[188 114 162 110] : <44>
[189 114 162 110] : <141>
[100 204  96 149] : <72>
[124  95 157  97] : <58>
[128 108 131 162] : <84>
after: [100] -> [204]
after: [128] -> [108]
perm: [110 114 162 189] -> <141>
where: [96] -> <72>, 3

[128 128 159 128 134] = <18>
[127 136 118 139  93] = <86>
[113 111 177 126 142] = <81>
[138 161 138 120 128] = <171>
[139 116 132 148 126] = <33>
[118  92 198 129 154] = <151>
[131 128 150 142 139] = <116>
[118 139 127  92 136] = <200>
[162  93 107 132 106] = <68>
[128 128 115 113 137] = <24>
[120 155 128 132 111] = <142>
[128 128 118 128 128] = <76>
after: [131] -> [128]
perm: [127  92 136 118 139] -> <200>
where: [161] -> <171>, 2
where: [131] -> <116>, 1

[140 123 126 160 117 109 147 131 133 142 102 138 136 129 119 112 145 138
 131 125 143 109 138 110 109 136 127 148 130 129] -> <213>
[154 126 135 149 134 102 121 132 119 139  97 116 151 129 134 139 138 122
 110 106 129 122 143 129 102 133 141 124 113 136] -> <131>
[145 124 129 150  98 119 146 123 121 135 114 114 133 131 130 126 126 125
 120 122 120 138 140 114 119 128 129 139 112 145] -> <14>
[124 104 120 175  98 118 152 126 151 137  67 141 107 125 128 102 131 128
 134 120 129 119 142 107 118 124 120 150 121 139] -> <13>
[113 126 133 149 121 151 102 143 134 119 135 102 136 154 139 106  97 138
 123 129 110 129 116 132 134 139 141 129 124 122] -> <163>
[135 116 132 163  91 141 148 120 136 136 217 123 125 130 125 112 129 127
 123 127 126 127 126 114 141 125 132 144 122 146] -> <103>
[135 118 121 166  87 120 155 127 140 137 145 133 121 125 118 108 131 138
 131 119 125 123 142 103 120 127 125 150 119 147] -> <21>
[128 105 132 174  89 131 147 127 150 141  56 135 122 127 123 106 142 128
 133 118 128 123 132 115 131 122 130 152 121 141] -> <20>
[129 109 123 171  84 124 154 126 146 138  76 136 114 125 121 105 133 124
 134 118 124 123 138 107 124 124 126 152 120 145] -> <9>
[139 120 137 162  91 143 144 123 136 140 109 124 137 129 121 114 140 126
 125 125 126 125 126 113 143 126 139 144 120 147] -> <106>
[146 127 134 130 120 137 142 108  97 130  86 104 114 149 145 126 112 124
  97 144 122 149 108 140 137 146 139 144 135 127] -> <51>
[129 131 150 130 114 126 120 125 123 112 114 124 129 126 139 119 120  98
 145 121 135 122 145 140 114 146 133 119 128 137] -> <109>
perm: [120 138 140 114 119 128 129 139 112 145 145 124 129 150  98 119 146 123
 121 135 114 114 133 131 130 126 126 125 120 122] -> <14>
perm: [110 106 129 122 143 129 102 133 141 124 113 136 154 126 135 149 134 102
 121 132 119 139  97 116 151 129 134 139 138 122] -> <131>

[100  63 181 141 117] -> <75>
[128 152 146 141 116] -> <105>
[123 157  68 157 108] -> <173>
[ 78  60 118 202 150] -> <34>
[123 157 161 141 109] -> <162>
[140  88  59  82  71] -> <133>
[119 137 156 156 108] -> <187>
[153  78 136 117 165] -> <181>
[140 132 158 161  91] -> <19>
[145 125 121 116 151] -> <180>
all <181>: [153] -> 1
after: [59] -> [82]
where: [100] -> <75>, 1
after: [82] -> [71]
where: [109] -> <162>, 5
find: [140 132 158 161  91] -> <19>

[127 112 133 121 127 133 121 119 129 147 119 129 143 134 119 139 120 145
 133 121  80 174 128 131 135 157 135 129 135 150 157 125] = <67>
[128 137 130 126 106 130 116 125 125 150 120 106 122 118 131 121 120 107
 132 108 133 136 128 119 135 166 115 121  99 150 109 132] = <124>
[126 128 135 137 147 139 129 116 105 152 128  96 138 120 152 132 152 129
 125 118 130 114 116 112 127 115 115 109 115 153 115 135] = <130>
[111 104 115 130  98 137 119 113 113 122 149 127 121 135 114 119 136  94
 100 145 110 121 122  95 121 117 117 129 126 143 125 116] = <74>
[128 129 127 144 106 115 123 117 127 113 132 169 129 135 120 170 115 170
 121 131 124 112 118 139 132 195 118 126 139 121 110 125] = <149>
after: [95] -> [121]
perm: [112 121 115 195 115 123 135 139 106 131 118 132 128 170 126 169 118 170
 127 139 121 127 113 129 129 132 120 125 124 110 144 117] -> <149>
all <130>: [115] -> 26 27 29 31
after: [123] -> [117]
where: [144] -> <149>, 4

[134 134 125 167 117 127 119 135 113 137  95 125 104 136 121 151 139 135
 125 159  85 149 195 122  94 137 105 125 131 171 156 179 129 120 105 136
 164  99 117 129 198  73 197 101 111  92 192 103 139 113 183 162 111] -> <53>
[165 100 148 105 153 153 101 108 152 180  82 154 156  76 163 108 114 160
  80 158 120 130  91 130 147 116 109 142 143 154 138 143 158  77 145 198
 184 129  49 181 148  95 172 127 130  99 129 166 123 122 141  85 130] -> <126>
[117  75 109  94  90 164 153 140 100 149 109 116 134 112 119  99  90 165
  97 189 145 123 181 166  71 120 142 147 159  77  59  91 140 121  90 167
 138 109  83 135 103 133 151  99 158 105 128 119 168 157 161 139 101] -> <36>
[165 100 148 105 153 153 101 108 152 180  82 154 156  76 163 108 114 160
  80 158 120 130  91 131 147 116 109 142 143 154 138 143 158  77 145 198
 184 129  49 181 148  95 172 127 130  99 129 166 109 193 103  98  81] -> <127>
where: [92] -> <53>, 46
find: [117  75 109  94  90 164 153 140 100 149 109 116 134 112 119  99  90 165
  97 189 145 123 181 166  71 120 142 147 159  77  59  91 140 121  90 167
 138 109  83 135 103 133 151  99 158 105 128 119 168 157 161 139 101] -> <36>
all <53>: [85] -> 21
find: [134 134 125 167 117 127 119 135 113 137  95 125 104 136 121 151 139 135
 125 159  85 149 195 122  94 137 105 125 131 171 156 179 129 120 105 136
 164  99 117 129 198  73 197 101 111  92 192 103 139 113 183 162 111] -> <53>
all <126>: [130] -> 22 24 45 53

[179 191 197 198 200 201 201 196 200 198 201 202 202 158 198] -> <128>
[163 125 131 201 135 186 196 128 125 125 203 127 198 130 201] -> <5>
[131 129 126 167 126 127 129 130 128 124 136 131 188 126 202] -> <91>
[149 130 126 199 132 179 192 128 128 128 197 127 199 126 202] -> <35>
[130 125 130 125 178 127 178 129 129 128 178 129 126 129 178] -> <158>
[129 130 125 131 130 128 127 126 129 125 127 130 143 129 178] -> <132>
after: [135] -> [186]
perm: [178 129 130 125 131 130 128 127 126 129 125 127 130 143 129] -> <132>
perm: [126 126 127 128 128 128 130 132 149 179 192 197 199 199 202] -> <35>
where: [158] -> <128>, 14
all <158>: [178] -> 5 7 11 15

[133 134 159 134 116 152  79 134 141 136 136 149 180 144 119 161 126 161
 136 121 137 151 118 137 131 112 132 132 110 105 114 119 122 127  98  77
 129 113 146 154 140 130 148 138 129  41 129 134 159 160  88  77 135 126
 124 159 100 159] = <95>
[149 151 124 127 126 145 166 134 145 122 118 124 129 130 138 132 116 127
  78 145 134 128 166 157  85 108 126 141 139 121 148 127 164 126 114  71
 133 125 128 121 122  95 132 148 140 148 148 134 127 163 181 175  82 125
 136 121 154 152] = <85>
[150 118 130 145 120 130  43 168 192 150 146 107  99 137 140  80 104 115
 113 142 130 136 149 118 137 117 106 135 142 132 144 116 128 121 128 109
 151 130 118 138 138 136 134 147 104 119 135 125 187 111 112 169 133 131
 122 141 126 139] = <6>
where: [88] -> <95>, 51
where: [98] -> <95>, 35
find: [149 151 124 127 126 145 166 134 145 122 118 124 129 130 138 132 116 127
  78 145 134 128 166 157  85 108 126 141 139 121 148 127 164 126 114  71
 133 125 128 121 122  95 132 148 140 148 148 134 127 163 181 175  82 125
 136 121 154 152] -> <85>
perm: [ 71 133 125 128 121 122  95 132 148 140 148 148 134 127 163 181 175  82
 125 136 121 154 152 149 151 124 127 126 145 166 134 145 122 118 124 129
 130 138 132 116 127  78 145 134 128 166 157  85 108 126 141 139 121 148
 127 164 126 114] -> <85>
all <85>: [148] -> 31 44 46 47
all <95>: [159] -> 3 49 56 58
find: [133 134 159 134 116 152  79 134 141 136 136 149 180 144 119 161 126 161
 136 121 137 151 118 137 131 112 132 132 110 105 114 119 122 127  98  77
 129 113 146 154 140 130 148 138 129  41 129 134 159 160  88  77 135 126
 124 159 100 159] -> <95>

[111 152 151 111]  <121>
[134 158 150 107]  <31>
[ 43  82  95 160]  <26>
after: [134] -> [158]
after: [150] -> [107]
all <121>: [111] -> 1 4
all <121>: [152] -> 2

[128 125 123 114] : <73>
[128 125 123 130] : <55>
[128 125 123 129] : <48>
find: [128 125 123 130] -> <55>
find: [128 125 123 129] -> <48>
where: [129] -> <48>, 4

[140 117 125 124 146 130 101 118 104 145 130 115 161 115 156 139 157 113
 118 123 119 104 140 132 167 124 153 103 146 104  97 161 132 134 118 147
 122 113  70 148 108 142 143 126 121] -> <22>
[143 131 126 116 120 121 129 131 123 131 138 133 139 133 136 122 127 119
 124 132 119 133 129 122 137 130 122 115 132 136 119 135 120 128 119 135
 132 128 105 131 129 135 134 134 125] -> <27>
[156 125 130  89 124 100 139 153 113 136 147 132 140 136 156 113 148 101
 111 133 126 150 131  97 143 129 121 113 150 142 109 153 105 128  89 169
 126 116  62 143 143 160 130 140 128] -> <113>
[152 128 133 109 124 112 128 132 116 132 144 124 141 129 147 130 150 111
 124 127 124 133 131 112 143 128 116 114 149 131 112 150 117 127 101 159
 123 126  82 139 131 136 134 134 132] -> <3>
[163 110 132  96 125 107 119 145 109 136 120 133 141 130 148 127 151  97
 118 126 134 146 141 121 151 127 126 109 162 109  99 168 111 136  98 150
 118 118  65 142 127 153 131 142 138] -> <87>
after: [82] -> [139]
after: [167] -> [124]
find: [163 110 132  96 125 107 119 145 109 136 120 133 141 130 148 127 151  97
 118 126 134 146 141 121 151 127 126 109 162 109  99 168 111 136  98 150
 118 118  65 142 127 153 131 142 138] -> <87>

[126 147 131 132 121 129 129 164 118 132] -> <144>
[133 133 128 133 128 129 129 133 118 128] -> <125>
[126 147 128 133 122 129 160 129 118 132] -> <112>
[125 161 127 133 124 129 132 130 116 132] -> <134>
[126 147 128 133 142 129 129 130 118 132] -> <101>
[126 147 128 133 121 129 129 129 118 132] -> <118>
[121  77 134 124 114 120  93 130 118 132] -> <99>
[126 147 121 133 122 129 129 130 119 142] -> <119>
after: [131] -> [132]
after: [161] -> [127]
find: [125 161 127 133 124 129 132 130 116 132] -> <134>
where: [131] -> <144>, 3
perm: [119 121 122 126 129 129 130 133 142 147] -> <119>
all <125>: [133] -> 1 2 4 8
where: [120] -> <99>, 6

[ 93  51 130 127 118 150]  <45>
[105 108 137 133 115 169]  <43>
[120 136 162 113 126 173]  <97>
[133 149 133 110 130 113]  <23>
[108 105 115 137 168 109]  <89>
perm: [133 115 169 105 108 137] -> <43>
after: [162] -> [113]

[142 128 141 159 129 127 124 118 133 128] -> <143>
[115 120 154 155 128 128 132 111 121 129] -> <98>
[ 80 125 141 140 127 128 167 108 122 127] -> <15>
[154 126 156 137 128 127 115 125 134 128] -> <104>
[148 128  92 110 126 128 179 137 118 126] -> <138>
[ 89 133 139 117 128 128 170 122 129 126] -> <78>
[119 129 147 130 128 128 144 120 133 128] -> <79>
after: [155] -> [128]
all <15>: [140] -> 4
after: [142] -> [128]
perm: [126  89 133 139 117 128 128 170 122 129] -> <78>
after: [147] -> [130]

[ 76 133 128 147 128]  <28>
[210 201  78 149 188]  <167>
[130 128 128 128 127]  <161>
[150 188 201 210  78]  <146>
[152 131 140 128 136]  <160>
[148 132 124 132 145]  <30>
[127 125 125 125 127]  <54>
all <28>: [147] -> 4
perm: [ 78 150 188 201 210] -> <146>
after: [124] -> [132]
perm: [201 150  78 210 188] -> <146>
find: [150 188 201 210  78] -> <146>
all <30>: [132] -> 2 4

[149 189 189 188 130] : <110>
[108 120 127 150 120] : <2>
[142  75 142  45 134] : <88>
[130 141 149  45 190] : <136>
perm: [141 149  45 190 130] -> <136>
perm: [190 130 141 149  45] -> <136>
after: [141] -> [149]
after: [150] -> [120]
where: [190] -> <136>, 5
where: [150] -> <2>, 4

[143 128 118 119 129 127 137 125 190 124 126 125 121 110 132 149 129 129
 126 154 125 105 152 137 129 122] -> <59>
[143 128 118 120 124 127 137 125 190 189 126 125 121 110 132 149 137 125
 139 154 125 105 152 137 129 122] -> <52>
[118 128 118 120 119 127 137 117 190 124 126 125 121 110 132 149 137 129
 152 119 125 152 152 152 129 122] -> <63>
find: [143 128 118 119 129 127 137 125 190 124 126 125 121 110 132 149 129 129
 126 154 125 105 152 137 129 122] -> <59>
perm: [110 117 118 118 119 119 120 121 122 124 125 125 126 127 128 129 129 132
 137 137 149 152 152 152 152 190] -> <63>
all <63>: [120] -> 4
find: [143 128 118 120 124 127 137 125 190 189 126 125 121 110 132 149 137 125
 139 154 125 105 152 137 129 122] -> <52>
all <59>: [125] -> 8 12 21

[140 148  83 143  87  95  88]  <94>
[148  88  83  87  94 140 143]  <17>
[154 101  82  95 122 137 145]  <137>
[ 96 149 183 131 150  97 101]  <66>
[156  92  68  93  65 117 138]  <71>
find: [ 96 149 183 131 150  97 101] -> <66>
after: [156] -> [92]
after: [96] -> [149]
perm: [140 143 148  88  83  87  94] -> <17>

